Below are the code and all the weights of a small trained network. Each question names an input and a class and asks about switching units off, where a switched-off unit gives its printed mean instead of its output.

import numpy as np


def w(rows, s, z=0):
    codes = np.array(rows[::2]) - 128.0
    scale = np.full(codes.shape[1], s)
    scale[-1] = z or s
    return codes * scale


def f(y):
    return y / 2 * (1 + np.tanh(0.7978845608 * (y + 0.044715 * y**3)))


def log_softmax(a):
    a = a - a.max(-1, keepdims=True)
    return a - np.log(np.exp(a).sum(-1, keepdims=True))


def net(x, mask):
    res = np.array(x, float).reshape(1, 5) / 4 @ E
    y = f(res @ A[0][:, :-1].T + A[0][:, -1])
    res = res + np.where(mask, y, B[0][:, -1]) @ B[0][:, :-1]
    return log_softmax(res[-1] @ U[:, :-1].T + U[:, -1])


A, B = {}, {}
E = w([
[139,124,135,130],'x0',
[14,61,210,173],'x1',
[143,175,128,253],'x2',
[117,133,120,125],'x3',
[141,216,209,98],'x4',
],0.011)
A[0] = w([
[113,94,131,115,142],'N1',
[147,169,123,86,127],'N2',
[3,119,201,148,174],'N3',
[111,90,138,79,148],'N4',
[110,165,171,149,140],'N5',
[114,162,109,49,135],'N6',
[104,181,100,207,185],'N7',
[134,112,206,123,128],'N8',
[146,124,136,41,170],'N9',
[180,169,149,171,135],'N10',
[85,131,189,158,128],'N11',
[168,211,171,108,134],'N12',
[183,74,42,91,160],'N13',
[132,85,122,75,162],'N14',
[74,165,189,98,133],'N15',
[54,42,124,70,182],'N16',
[117,61,122,143,141],'N17',
[111,89,137,97,162],'N18',
[93,141,173,179,104],'N19',
[109,46,164,178,140],'N20',
[168,87,46,145,162],'N21',
[177,209,53,92,254],'N22',
[100,30,96,168,146],'N23',
[168,155,49,154,208],'N24',
[50,121,142,188,141],'N25',
[59,48,144,150,182],'N26',
[164,97,101,194,177],'N27',
[66,162,198,77,102],'N28',
],0.014,0.0076)
B[0] = w([
[93,136,175,88,148],'N1',
[168,165,157,127,160],'N2',
[133,102,173,131,224],'N3',
[122,134,159,100,165],'N4',
[156,124,143,180,157],'N5',
[187,137,148,119,170],'N6',
[128,158,85,249,189],'N7',
[137,79,118,129,154],'N8',
[215,134,164,84,185],'N9',
[126,189,120,165,170],'N10',
[156,104,166,154,172],'N11',
[150,169,154,118,179],'N12',
[131,97,98,74,223],'N13',
[135,130,142,91,173],'N14',
[198,73,153,125,167],'N15',
[111,118,142,101,212],'N16',
[69,157,151,97,165],'N17',
[108,131,153,77,161],'N18',
[140,125,159,161,163],'N19',
[83,127,164,155,185],'N20',
[132,79,73,124,205],'N21',
[156,163,89,105,249],'N22',
[65,147,135,120,196],'N23',
[99,136,70,114,215],'N24',
[115,115,162,176,186],'N25',
[79,118,159,124,207],'N26',
[79,100,85,175,181],'N27',
[164,96,127,141,170],'N28',
],0.012,0.018)
U = w([
[116,67,61,34,131],'0',
[94,125,18,161,153],'1',
[48,139,185,75,124],'2',
[48,128,150,184,75],'3',
[165,182,152,86,184],'4',
[117,255,115,164,94],'5',
[149,37,170,111,225],'6',
[143,115,184,194,1],'7',
],0.0095,0.0029)

Each question gives the input, the list of numbers given to net, and the class t.
The units are the neurons (one row each of A and B). Each row of codes is followed by its name. A weight is (code - 128) times the scale printed after its matrix; where a second scale follows, it is the last column's (A, B and U).
mask holds one flag per neuron, in row order. A switched-off neuron (its flag False) gives its mean, the last column of its row in B, instead of its output. The means were averaged over made-up inputs and are rounded, as every weight is.
A unit's drop is (log p(t) with every unit on - log p(t) with that unit switched off) / (log p(t) with every unit on - log p(t) with every unit switched off).
The circuit of an input: a set's keep is (log p(t) with only the set's units on - log p(t) with every unit switched off) / (log p(t) with every unit on - log p(t) with every unit switched off). Starting from the 12 units with the biggest drops (on a tie, the unit counted first), units are removed one at a time, each time the one whose removal leaves the highest keep (on an exact tie, the one counted first), for as long as the keep stays at least 0.8.
units of the circuit, in order: the units of the circuit, biggest drop first
k most important neurons: the k neurons with the biggest drops, biggest first
drop when u is switched off: that unit's drop, to one decimal
input [-2,2,1,-4,-7], class 3: units of the circuit, in order : N9; N20
input [2,0,6,-6,5], class 5: units of the circuit, in order : N10
input [-8,0,-4,3,1], class 4: units of the circuit, in order : N21; N27; N9
input [7,0,6,7,0], class 1: units of the circuit, in order : N27; N3
input [-5,-6,-5,7,1], class 4: 4 most important neurons : N2; N9; N6; N27
input [-3,1,-8,2,8], class 6: 3 most important neurons : N15; N28; N8
input [-8,0,5,-8,1], class 5: 3 most important neurons : N21; N13; N10
input [-8,-7,3,0,0], class 1: 2 most important neurons : N24; N21
input [-2,1,3,7,-8], class 3: drop when N26 is switched off : 0.3
input [-5,8,8,1,2], class 7: drop when N11 is switched off : 0.2
input [6,-4,3,-7,-6], class 1: drop when N19 is switched off : 0.0
